Below is a small trained network, with its code and all its weights. Each question gives an input and a class and asks what happens when units are switched off, that is, made to give their printed mean instead of their output.

import numpy as np


def w(rows, s, z=0):
    codes = np.array(rows[::2]) - 128.0
    scale = np.full(codes.shape[1], s)
    scale[-1] = z or s
    return codes * scale


def norm(h):
    return h / np.sqrt((h * h).mean(-1, keepdims=True) + 1e-5)


def f(y):
    return y / 2 * (1 + np.tanh(0.7978845608 * (y + 0.044715 * y**3)))


def log_softmax(a):
    a = a - a.max(-1, keepdims=True)
    return a - np.log(np.exp(a).sum(-1, keepdims=True))


def net(x, mask):
    res = np.array(x, float).reshape(1, 4) / 4 @ E
    u = 0
    for l in range(2):
        y = f(norm(res) @ A[l][:, :-1].T + A[l][:, -1])
        res = res + np.where(mask[u : u + 4], y, B[l][:, -1]) @ B[l][:, :-1]
        u += 4
    return log_softmax(norm(res)[-1] @ U[:, :-1].T + U[:, -1])


A, B = {}, {}
E = w([
[106,186,58,218,200,45,60,198,156,117],'x0',
[25,102,110,83,87,155,22,128,128,104],'x1',
[139,124,218,74,174,185,120,62,179,192],'x2',
[164,180,112,49,126,2,123,126,129,151],'x3',
],0.0058)
A[0] = w([
[84,57,93,145,137,208,5,67,157,98,2],'L0N1',
[110,156,147,238,223,133,174,51,136,111,79],'L0N2',
[169,192,179,54,242,51,74,90,245,138,32],'L0N3',
[1,84,111,132,64,180,61,69,160,110,60],'L0N4',
],0.0063,0.0022)
B[0] = w([
[126,166,1,55,109,61,89,246,222,170,200],'L0N1',
[124,134,40,51,78,202,137,198,148,21,200],'L0N2',
[142,166,65,163,6,14,191,205,12,238,254],'L0N3',
[159,163,123,59,80,193,133,114,204,132,224],'L0N4',
],0.008,0.0049)
A[1] = w([
[74,170,35,136,119,148,93,165,131,102,230],'L1N1',
[166,180,94,166,38,116,173,171,143,122,183],'L1N2',
[1,166,145,62,71,141,28,154,172,163,96],'L1N3',
[72,86,123,172,134,74,83,134,126,64,4],'L1N4',
],0.0068,0.0015)
B[1] = w([
[135,107,168,117,186,175,131,39,98,49,230],'L1N1',
[152,139,127,86,142,142,124,163,152,173,254],'L1N2',
[175,78,126,96,161,251,155,191,139,64,214],'L1N3',
[101,192,109,221,180,42,54,94,35,154,132],'L1N4',
],0.011,0.0077)
U = w([
[166,213,69,110,84,9,143,225,79,254,91],'0',
[66,106,126,236,53,88,7,102,206,182,2],'1',
[171,115,47,52,132,211,141,203,189,54,219],'2',
[67,93,217,118,86,135,173,13,151,177,77],'3',
[101,199,77,200,197,75,30,37,74,59,81],'4',
],0.0095,0.0044)

Each question gives the input, the list of numbers given to net, and the class t.
The units are the neurons (one row each of A and B). Each row of codes is followed by its name. A weight is (code - 128) times the scale printed after its matrix; where a second scale follows, it is the last column's (A, B and U).
mask holds one flag per neuron, layer by layer. A switched-off neuron (its flag False) gives its mean, the last column of its row in B, instead of its output. The means were averaged over made-up inputs and are rounded, as every weight is.
A unit's drop is (log p(t) with every unit on - log p(t) with that unit switched off) / (log p(t) with every unit on - log p(t) with every unit switched off).
The circuit of an input: a set's keep is (log p(t) with only the set's units on - log p(t) with every unit switched off) / (log p(t) with every unit on - log p(t) with every unit switched off). Starting from all 8 units, units are removed one at a time, each time the one whose removal leaves the highest keep (on an exact tie, the one counted first), for as long as the keep stays at least 0.8.
circuit, biggest first: the units of the circuit, biggest drop first
most important unit: the unit with the biggest drop
k most important neurons: the k neurons with the biggest drops, biggest first
k most important neurons of layer l: the k neurons of layer l with the biggest drops, biggest first
drop of u: that unit's drop, to one decimal
input [6,4,-3,1], class 4: 2 most important neurons => [L1N4 L0N2]
input [-5,-5,-7,6], class 0: most important unit => L1N3
input [8,-8,-6,-5], class 4: circuit, biggest first => [L1N3 L1N4 L0N3]
input [-2,3,-2,6], class 0: circuit, biggest first => [L0N2 L0N1 L1N1]
input [-1,-6,-5,3], class 0: 4 most important neurons => [L1N3 L1N1 L0N2 L0N4]
input [7,-4,3,1], class 0: 2 most important neurons => [L0N3 L1N3]
input [-7,-8,4,-1], class 3: circuit, biggest first => [L1N3 L0N1]
input [-2,-6,-6,3], class 0: 3 most important neurons => [L1N3 L1N1 L0N2]
input [5,-7,-7,3], class 4: 2 most important neurons of layer 0 => [L0N3 L0N4]
input [8,-4,-2,-4], class 4: drop of L0N4 => 0.2
input [-5,-1,7,7], class 0: drop of L0N3 => 0.3
input [2,4,4,5], class 0: drop of L0N3 => 2.2
input [8,0,-3,2], class 4: drop of L0N2 => 0.0
input [-1,0,-8,0], class 4: most important unit => L0N3
